Below is a small trained network, with its code and all its weights. Each question gives an input and a target symbol and asks what happens when units are switched off, that is, made to give their printed mean instead of their output.

import numpy as np


def w(rows, s, z=0):
    codes = np.array(rows[::2]) - 128.0
    scale = np.full(codes.shape[1], s)
    scale[-1] = z or s
    return codes * scale


def norm(h):
    return h / np.sqrt((h * h).mean(-1, keepdims=True) + 1e-5)


def f(y):
    return y / 2 * (1 + np.tanh(0.7978845608 * (y + 0.044715 * y**3)))


def softmax(a):
    e = np.exp(a - a.max(-1, keepdims=True))
    return e / e.sum(-1, keepdims=True)


def log_softmax(a):
    a = a - a.max(-1, keepdims=True)
    return a - np.log(np.exp(a).sum(-1, keepdims=True))


def net(x, mask):
    ids = ['ΘΠΨαβγδεζηλμξτ'.index(c) for c in x.split()]
    T = len(ids)
    res = E[ids] + P[:T]
    u = 0
    for l in range(2):
        q, k, v = (norm(res) @ M[l].T for M in (Q, K, V))
        z = softmax(np.where(np.tri(T) > 0, q @ k.T / 3**0.5, -1e9)) @ v
        res = res + np.where(mask[u], z, O[l][:, -1]) @ O[l][:, :-1]
        u += 1
        y = f(norm(res) @ A[l][:, :-1].T + A[l][:, -1])
        res = res + np.where(mask[u : u + 4], y, B[l][:, -1]) @ B[l][:, :-1]
        u += 4
    return log_softmax(norm(res)[-1] @ U[:, :-1].T + U[:, -1])


Q, K, V, O, A, B = {}, {}, {}, {}, {}, {}
E = w([
[179,180,52,254,128,108,134,138],'Θ',
[144,145,47,124,111,79,187,101],'Π',
[121,101,77,135,95,107,103,224],'Ψ',
[150,150,89,175,175,88,144,90],'α',
[130,119,105,159,43,178,125,198],'β',
[116,108,71,129,76,156,144,161],'γ',
[116,224,131,124,148,83,131,57],'δ',
[85,145,107,108,50,155,117,176],'ε',
[85,138,101,103,123,87,42,201],'ζ',
[122,104,150,175,174,138,47,194],'η',
[70,218,152,115,74,142,61,156],'λ',
[108,174,187,153,86,211,121,133],'μ',
[136,50,109,93,152,132,188,97],'ξ',
[133,104,173,131,125,209,164,104],'τ',
],0.015)
P = w([
[250,154,205,52,122,101,157,185],'0',
[73,138,125,167,133,112,207,175],'1',
[84,182,69,140,186,190,155,155],'2',
[230,121,152,105,125,127,82,135],'3',
[74,116,129,195,103,81,188,120],'4',
[96,133,69,189,140,158,116,123],'5',
[136,49,158,101,67,74,90,50],'6',
[168,183,54,96,110,91,219,109],'7',
[26,109,90,103,133,166,105,63],'8',
[132,34,144,110,61,93,58,53],'9',
],0.015)
Q[0] = w([
[114,124,111,72,160,176,86,97],'0.h0',
[204,124,157,112,83,107,102,120],'0.h0',
[159,116,255,63,105,77,140,146],'0.h0',
],0.029)
K[0] = w([
[38,119,174,72,210,164,169,147],'0.h0',
[133,171,51,189,135,105,160,162],'0.h0',
[201,225,103,125,171,119,223,255],'0.h0',
],0.018)
V[0] = w([
[125,16,201,125,210,170,134,102],'0.h0',
[182,58,76,135,101,210,238,88],'0.h0',
[154,46,8,65,208,55,181,158],'0.h0',
],0.016)
O[0] = w([
[112,139,128,150,35,250,139,165,1],'0.h0',
[58,112,200,172,63,134,209,90,205],'0.h0',
[165,75,90,155,11,93,123,141,183],'0.h0',
],0.016,0.0089)
A[0] = w([
[206,116,191,89,119,146,142,115,231],'0.n0',
[191,117,251,55,95,123,89,160,253],'0.n1',
[79,109,116,159,101,134,158,148,165],'0.n2',
[178,172,179,41,83,123,137,122,174],'0.n3',
],0.027,0.0042)
B[0] = w([
[122,205,116,202,51,33,54,119,167],'0.n0',
[239,73,176,124,7,5,228,233,181],'0.n1',
[101,118,64,144,211,86,86,99,255],'0.n2',
[140,160,87,12,87,127,233,135,155],'0.n3',
],0.017,0.0095)
Q[1] = w([
[69,206,125,145,85,103,75,124],'1.h0',
[88,81,173,143,141,147,49,121],'1.h0',
[162,118,251,161,99,134,92,133],'1.h0',
],0.021)
K[1] = w([
[136,142,83,97,116,157,198,79],'1.h0',
[103,238,78,188,123,114,159,145],'1.h0',
[154,125,111,253,198,146,198,236],'1.h0',
],0.015)
V[1] = w([
[110,143,111,141,134,93,158,173],'1.h0',
[132,16,137,146,183,142,162,200],'1.h0',
[55,54,109,4,114,133,120,134],'1.h0',
],0.027)
O[1] = w([
[56,163,120,112,90,159,110,186,251],'1.h0',
[97,201,97,182,100,34,47,179,110],'1.h0',
[106,79,201,233,251,65,32,155,58],'1.h0',
],0.015,0.013)
A[1] = w([
[153,184,111,81,195,129,123,125,255],'1.n0',
[161,77,104,117,27,91,85,123,125],'1.n1',
[225,130,151,54,157,101,59,135,91],'1.n2',
[164,88,222,106,98,6,183,199,196],'1.n3',
],0.023,0.0039)
B[1] = w([
[150,43,194,136,76,107,82,149,176],'1.n0',
[129,118,186,114,222,152,30,65,232],'1.n1',
[114,178,50,209,140,185,247,106,160],'1.n2',
[253,208,189,121,30,105,252,92,253],'1.n3',
],0.019,0.022)
U = w([
[173,132,132,90,42,105,199,145,195],'Θ',
[177,118,182,175,128,104,123,41,28],'Π',
[149,197,178,91,129,102,27,92,95],'Ψ',
[141,143,93,42,135,160,50,56,110],'α',
[42,137,198,84,70,99,117,164,38],'β',
[59,157,99,141,137,29,137,121,88],'γ',
[173,10,142,145,115,157,169,150,20],'δ',
[127,56,199,113,124,67,76,179,130],'ε',
[176,119,69,169,129,128,110,165,183],'ζ',
[140,130,122,93,60,174,55,184,240],'η',
[155,139,143,93,234,134,145,177,191],'λ',
[108,134,226,56,162,188,119,168,98],'μ',
[117,70,150,193,30,175,66,80,4],'ξ',
[96,145,150,144,146,236,192,114,144],'τ',
],0.013,0.0035)

Each question gives the input, a string of symbols that net reads in full, and the target symbol t.
The units are the heads (3 rows each of Q, K, V and O) and the neurons (one row each of A and B). Each row of codes is followed by its name. A weight is (code - 128) times the scale printed after its matrix; where a second scale follows, it is the last column's (O, A, B and U).
mask holds one flag per unit, layer by layer, with each layer's heads first. A switched-off unit (its flag False) gives its mean, the last column of its rows in O or B, instead of its output. The means were averaged over made-up inputs and are rounded, as every weight is.
A unit's drop is (log p(t) with every unit on - log p(t) with that unit switched off) / (log p(t) with every unit on - log p(t) with every unit switched off).
The circuit of an input: a set's keep is (log p(t) with only the set's units on - log p(t) with every unit switched off) / (log p(t) with every unit on - log p(t) with every unit switched off). Starting from all 10 units, units are removed one at a time, each time the one whose removal leaves the highest keep (on an exact tie, the one counted first), for as long as the keep stays at least 0.8.
units of the circuit, in order: the units of the circuit, biggest drop first
top k neurons: the k neurons with the biggest drops, biggest first
k most important neurons of layer l: the k neurons of layer l with the biggest drops, biggest first
input Θ γ Π γ Θ Π γ ζ, target γ: units of the circuit, in order -> [0.h0, 0.n2, 1.n3]
input ξ Θ γ α γ δ, target δ: top neuron -> [1.n0]
input Θ ε Θ, target ε: top 3 neurons -> [1.n0, 0.n1, 1.n3]
input η Π α, target η: units of the circuit, in order -> [0.h0, 1.n3, 1.n0]
input Θ λ λ ξ Θ Θ, target ξ: units of the circuit, in order -> [0.h0, 1.n3]
input Θ δ Θ Θ ε α, target ε: 2 most important neurons of layer 1 -> [1.n0, 1.n3]
input γ Θ η, target η: units of the circuit, in order -> [0.h0, 1.n3, 1.n1]
input Θ λ γ γ ξ δ, target ξ: units of the circuit, in order -> [0.h0, 1.n3]
input δ τ ε δ γ, target δ: top 4 neurons -> [1.n0, 1.n3, 1.n2, 1.n1]
input α Θ γ, target γ: top 2 neurons -> [0.n1, 0.n2]
input ξ ξ η γ ξ Θ γ Θ, target γ: 2 most important neurons of layer 1 -> [1.n3, 1.n1]
input ε Θ μ Θ γ γ γ γ ε, target ε: units of the circuit, in order -> [1.n3, 0.h0, 1.n0]
input Θ γ Ψ γ ε γ, target ε: units of the circuit, in order -> [0.h0, 1.n0, 1.n3]
input β β ε α Π, target α: top 2 neurons -> [0.n1, 1.n3]
input Θ ε ε Θ β γ Θ, target Ψ: top 3 neurons -> [0.n3, 0.n1, 0.n2]
input Θ δ Θ, target δ: 3 most important neurons of layer 0 -> [0.n1, 0.n2, 0.n0]
input Θ ζ λ γ ξ ε η μ, target η: units of the circuit, in order -> [0.h0, 1.n3]
input Π λ Ψ, target λ: most important neuron of layer 1 -> [1.n2]
input τ Θ Θ γ β, target γ: units of the circuit, in order -> [0.n2, 1.n3]
input γ Π Θ γ α, target γ: top 3 neurons -> [0.n1, 0.n2, 1.n3]
input λ Π Θ, target λ: units of the circuit, in order -> [0.h0]
